Below is a small trained network, with its code and all its weights. Each question gives an input and a target symbol and asks what happens when units are switched off, that is, made to give their printed mean instead of their output.

import numpy as np


def w(rows, s, z=0):
    codes = np.array(rows[::2]) - 128.0
    scale = np.full(codes.shape[1], s)
    scale[-1] = z or s
    return codes * scale


def norm(h):
    return h / np.sqrt((h * h).mean(-1, keepdims=True) + 1e-5)


def softmax(a):
    e = np.exp(a - a.max(-1, keepdims=True))
    return e / e.sum(-1, keepdims=True)


def log_softmax(a):
    a = a - a.max(-1, keepdims=True)
    return a - np.log(np.exp(a).sum(-1, keepdims=True))


def net(x, mask):
    ids = ['αβζησφψ'.index(c) for c in x.split()]
    T = len(ids)
    res = E[ids] + P[:T]
    u = 0
    for l in range(3):
        r = norm(res)
        for j in range(3):
            rows = slice(2 * j, 2 * j + 2)
            q, k, v = (r @ M[l][rows].T for M in (Q, K, V))
            z = softmax(np.where(np.tri(T) > 0, q @ k.T / 2**0.5, -1e9)) @ v
            o = O[l][rows]
            res = res + np.where(mask[u + j], z, o[:, -1]) @ o[:, :-1]
        u += 3
    return log_softmax(norm(res)[-1] @ U[:, :-1].T + U[:, -1])


Q, K, V, O = {}, {}, {}, {}
E = w([
[150,107,207,110,153,139,179,145,82,84],'α',
[69,159,162,131,112,159,165,164,150,187],'β',
[157,151,131,151,159,117,82,148,212,175],'ζ',
[96,149,91,19,141,84,133,102,174,151],'η',
[135,202,255,195,123,139,104,72,109,133],'σ',
[155,194,98,122,102,149,103,114,106,83],'φ',
[155,140,160,154,68,193,179,82,105,177],'ψ',
],0.025)
P = w([
[160,52,141,141,181,169,94,157,210,43],'0',
[109,159,173,131,230,219,131,150,197,127],'1',
[159,204,180,97,194,153,85,175,184,188],'2',
[124,159,196,77,131,205,62,152,140,139],'3',
[95,155,166,88,124,191,82,142,115,130],'4',
[86,138,142,97,94,170,110,129,110,122],'5',
[94,172,130,99,111,129,167,107,142,107],'6',
[103,160,89,89,76,76,170,121,134,93],'7',
[126,172,127,128,63,77,198,129,101,95],'8',
[118,171,97,100,90,49,244,90,60,132],'9',
],0.011)
Q[0] = w([
[125,170,112,143,131,112,134,112,106,164],'0.h0',
[132,26,94,184,151,117,57,101,87,97],'0.h0',
[114,152,131,112,126,126,152,137,130,123],'0.h1',
[108,210,165,103,156,72,134,158,165,90],'0.h1',
[147,251,195,36,142,127,243,166,148,168],'0.h2',
[75,100,192,65,122,180,88,151,163,116],'0.h2',
],0.023)
K[0] = w([
[166,123,97,119,160,139,188,101,157,172],'0.h0',
[40,236,96,134,177,189,181,248,82,204],'0.h0',
[169,141,150,101,135,90,100,55,140,138],'0.h1',
[44,190,191,92,191,72,53,36,184,39],'0.h1',
[90,158,42,178,3,23,239,74,9,105],'0.h2',
[112,231,154,16,100,201,84,152,4,169],'0.h2',
],0.015)
V[0] = w([
[186,95,167,80,133,100,168,22,132,167],'0.h0',
[233,123,132,149,182,52,58,77,93,136],'0.h0',
[140,67,96,163,139,95,128,221,101,108],'0.h1',
[134,96,83,175,87,200,138,187,158,157],'0.h1',
[43,187,164,104,134,89,117,197,107,65],'0.h2',
[199,249,31,118,82,212,135,175,92,48],'0.h2',
],0.017)
O[0] = w([
[35,118,133,121,84,167,102,207,102,151,169],'0.h0',
[116,121,189,78,103,91,79,162,121,43,134],'0.h0',
[137,137,39,186,185,130,130,176,45,78,3],'0.h1',
[203,164,96,116,100,161,106,184,107,112,52],'0.h1',
[165,51,147,116,168,43,165,81,128,174,156],'0.h2',
[149,255,115,84,190,129,29,95,99,167,209],'0.h2',
],0.0095,0.022)
Q[1] = w([
[85,192,149,105,214,80,108,174,142,90],'1.h0',
[146,95,203,133,148,174,167,130,162,151],'1.h0',
[110,139,139,117,138,177,116,103,173,118],'1.h1',
[155,149,184,102,176,144,161,155,163,150],'1.h1',
[158,105,142,158,135,57,163,142,138,177],'1.h2',
[230,109,106,251,142,185,151,146,63,91],'1.h2',
],0.024)
K[1] = w([
[197,222,106,185,88,167,88,109,6,127],'1.h0',
[119,101,127,97,23,100,106,77,147,175],'1.h0',
[185,132,88,117,103,128,153,138,164,126],'1.h1',
[140,144,41,196,76,111,119,105,187,158],'1.h1',
[43,108,121,145,167,54,92,128,169,108],'1.h2',
[139,67,143,115,219,176,93,212,198,121],'1.h2',
],0.02)
V[1] = w([
[118,119,81,133,143,166,166,114,82,133],'1.h0',
[146,90,101,138,120,119,78,171,151,91],'1.h0',
[166,97,148,118,161,129,140,143,102,29],'1.h1',
[188,116,88,128,126,134,178,126,119,152],'1.h1',
[181,151,185,145,61,166,143,97,108,112],'1.h2',
[142,108,64,4,85,181,159,130,129,122],'1.h2',
],0.032)
O[1] = w([
[197,180,97,99,126,143,152,110,132,139,3],'1.h0',
[129,126,97,187,130,147,67,152,161,153,24],'1.h0',
[153,166,93,113,62,44,150,160,126,149,12],'1.h1',
[85,193,168,161,141,129,180,170,111,66,62],'1.h1',
[102,171,122,125,109,128,166,145,98,6,222],'1.h2',
[125,175,187,119,189,92,174,245,162,168,126],'1.h2',
],0.015,0.02)
Q[2] = w([
[176,100,60,183,175,202,113,152,93,147],'2.h0',
[215,91,46,173,102,98,154,156,143,79],'2.h0',
[147,136,119,151,91,115,106,128,176,102],'2.h1',
[136,180,85,70,93,170,72,117,83,58],'2.h1',
[226,141,5,167,183,142,164,224,153,137],'2.h2',
[119,182,141,133,119,73,111,128,162,152],'2.h2',
],0.024)
K[2] = w([
[78,141,186,69,167,111,225,90,83,123],'2.h0',
[56,129,221,73,151,174,62,73,136,113],'2.h0',
[158,96,118,176,155,106,140,102,109,126],'2.h1',
[172,163,104,225,68,108,38,155,124,117],'2.h1',
[19,135,250,69,191,194,118,43,138,100],'2.h2',
[159,117,84,127,141,197,127,193,95,106],'2.h2',
],0.021)
V[2] = w([
[180,151,126,96,186,74,106,74,79,153],'2.h0',
[178,4,95,111,101,80,207,89,108,119],'2.h0',
[149,65,132,130,118,170,213,109,85,136],'2.h1',
[91,79,128,66,144,65,100,139,151,72],'2.h1',
[92,91,224,136,220,97,119,64,198,145],'2.h2',
[177,96,93,121,152,86,170,219,165,192],'2.h2',
],0.022)
O[2] = w([
[106,122,180,88,40,157,167,20,233,70,33],'2.h0',
[181,210,207,110,113,125,209,132,197,194,139],'2.h0',
[157,100,122,110,153,177,134,176,216,154,100],'2.h1',
[136,2,144,144,158,24,166,147,86,181,255],'2.h1',
[60,201,242,120,159,25,74,45,105,150,173],'2.h2',
[240,209,102,96,118,140,72,76,101,93,183],'2.h2',
],0.0098,0.01)
U = w([
[96,97,94,182,166,195,26,163,104,126,174],'α',
[79,92,199,138,134,101,151,146,152,230,141],'β',
[38,235,177,115,121,168,121,198,125,60,64],'ζ',
[120,226,152,106,174,140,18,39,112,178,232],'η',
[178,157,128,103,108,229,176,84,168,147,182],'σ',
[164,173,99,133,62,69,110,148,83,138,148],'φ',
[54,84,119,153,61,132,117,2,130,57,3],'ψ',
],0.0062,0.0011)

Each question gives the input, a string of symbols that net reads in full, and the target symbol t.
The units are the heads (2 rows each of Q, K, V and O). Each row of codes is followed by its name. A weight is (code - 128) times the scale printed after its matrix; where a second scale follows, it is the last column's (O and U).
mask holds one flag per head, layer by layer. A switched-off head (its flag False) gives its mean, the last column of its rows in O, instead of its output. The means were averaged over made-up inputs and are rounded, as every weight is.
A unit's drop is (log p(t) with every unit on - log p(t) with that unit switched off) / (log p(t) with every unit on - log p(t) with every unit switched off).
The circuit of an input: a set's keep is (log p(t) with only the set's units on - log p(t) with every unit switched off) / (log p(t) with every unit on - log p(t) with every unit switched off). Starting from all 9 units, units are removed one at a time, each time the one whose removal leaves the highest keep (on an exact tie, the one counted first), for as long as the keep stays at least 0.8.
units of the circuit, in order: the units of the circuit, biggest drop first
most important unit: the unit with the biggest drop
which heads matter: for each layer, one digit per head in row order, 1 if its drop is at least 0.15 and else 0, layers parted by /
input α σ α σ η ψ ψ σ β, target ζ: units of the circuit, in order => (0.h2)
input φ σ σ β, target ψ: which heads matter => 000 / 001 / 100
input ζ ψ β φ φ σ σ, target φ: units of the circuit, in order => (1.h1 0.h1 0.h0 2.h2)
input β η ψ η ψ σ η η φ, target ζ: units of the circuit, in order => (1.h1 0.h0 0.h1)
input α η η ψ η η, target σ: units of the circuit, in order => (1.h1 0.h1 2.h2)
input η η η η φ η σ α ψ ζ, target ζ: which heads matter => 010 / 001 / 000
input η σ α φ η η η ψ α σ, target ζ: which heads matter => 011 / 001 / 000
input α α α ψ η η ζ ζ σ α, target σ: which heads matter => 010 / 010 / 101
input η ψ η α α α σ φ, target η: which heads matter => 001 / 000 / 000
input ψ η η α α α β, target α: units of the circuit, in order => (2.h0 0.h2)
input α η φ β η ψ, target ζ: which heads matter => 000 / 001 / 000
input ψ α σ η η φ, target α: units of the circuit, in order => (0.h1 2.h0 2.h2 0.h2)
input σ ζ φ β η η α η φ, target β: units of the circuit, in order => (2.h2 1.h2 1.h1)
input ψ η ζ, target ζ: most important unit => 0.h2
input σ α ζ, target ψ: which heads matter => 000 / 001 / 000
input ζ α α η σ σ η η, target φ: units of the circuit, in order => (1.h1 0.h1 0.h2 0.h0)
input σ ζ α φ η ψ η η η α, target β: which heads matter => 001 / 001 / 000
input ζ α σ ψ η ψ α, target ζ: which heads matter => 010 / 001 / 000
input η η φ σ ζ α, target η: which heads matter => 001 / 001 / 001
input σ σ σ φ, target β: units of the circuit, in order => (2.h2)
input ψ η ψ σ φ ψ η σ, target α: units of the circuit, in order => (2.h0 0.h2 0.h1)
input ψ σ η η η, target α: which heads matter => 011 / 000 / 100
input φ η η ζ, target ψ: units of the circuit, in order => (0.h2 2.h0)
input α α η ζ φ η σ, target σ: units of the circuit, in order => (0.h1 1.h1 2.h2)
input α η ψ ζ η ψ σ η ψ φ, target ζ: which heads matter => 011 / 001 / 000
input ψ σ η φ α η η α, target α: units of the circuit, in order => (2.h0 0.h2 0.h0)
input σ η η σ η η η, target β: units of the circuit, in order => (0.h2 1.h2)
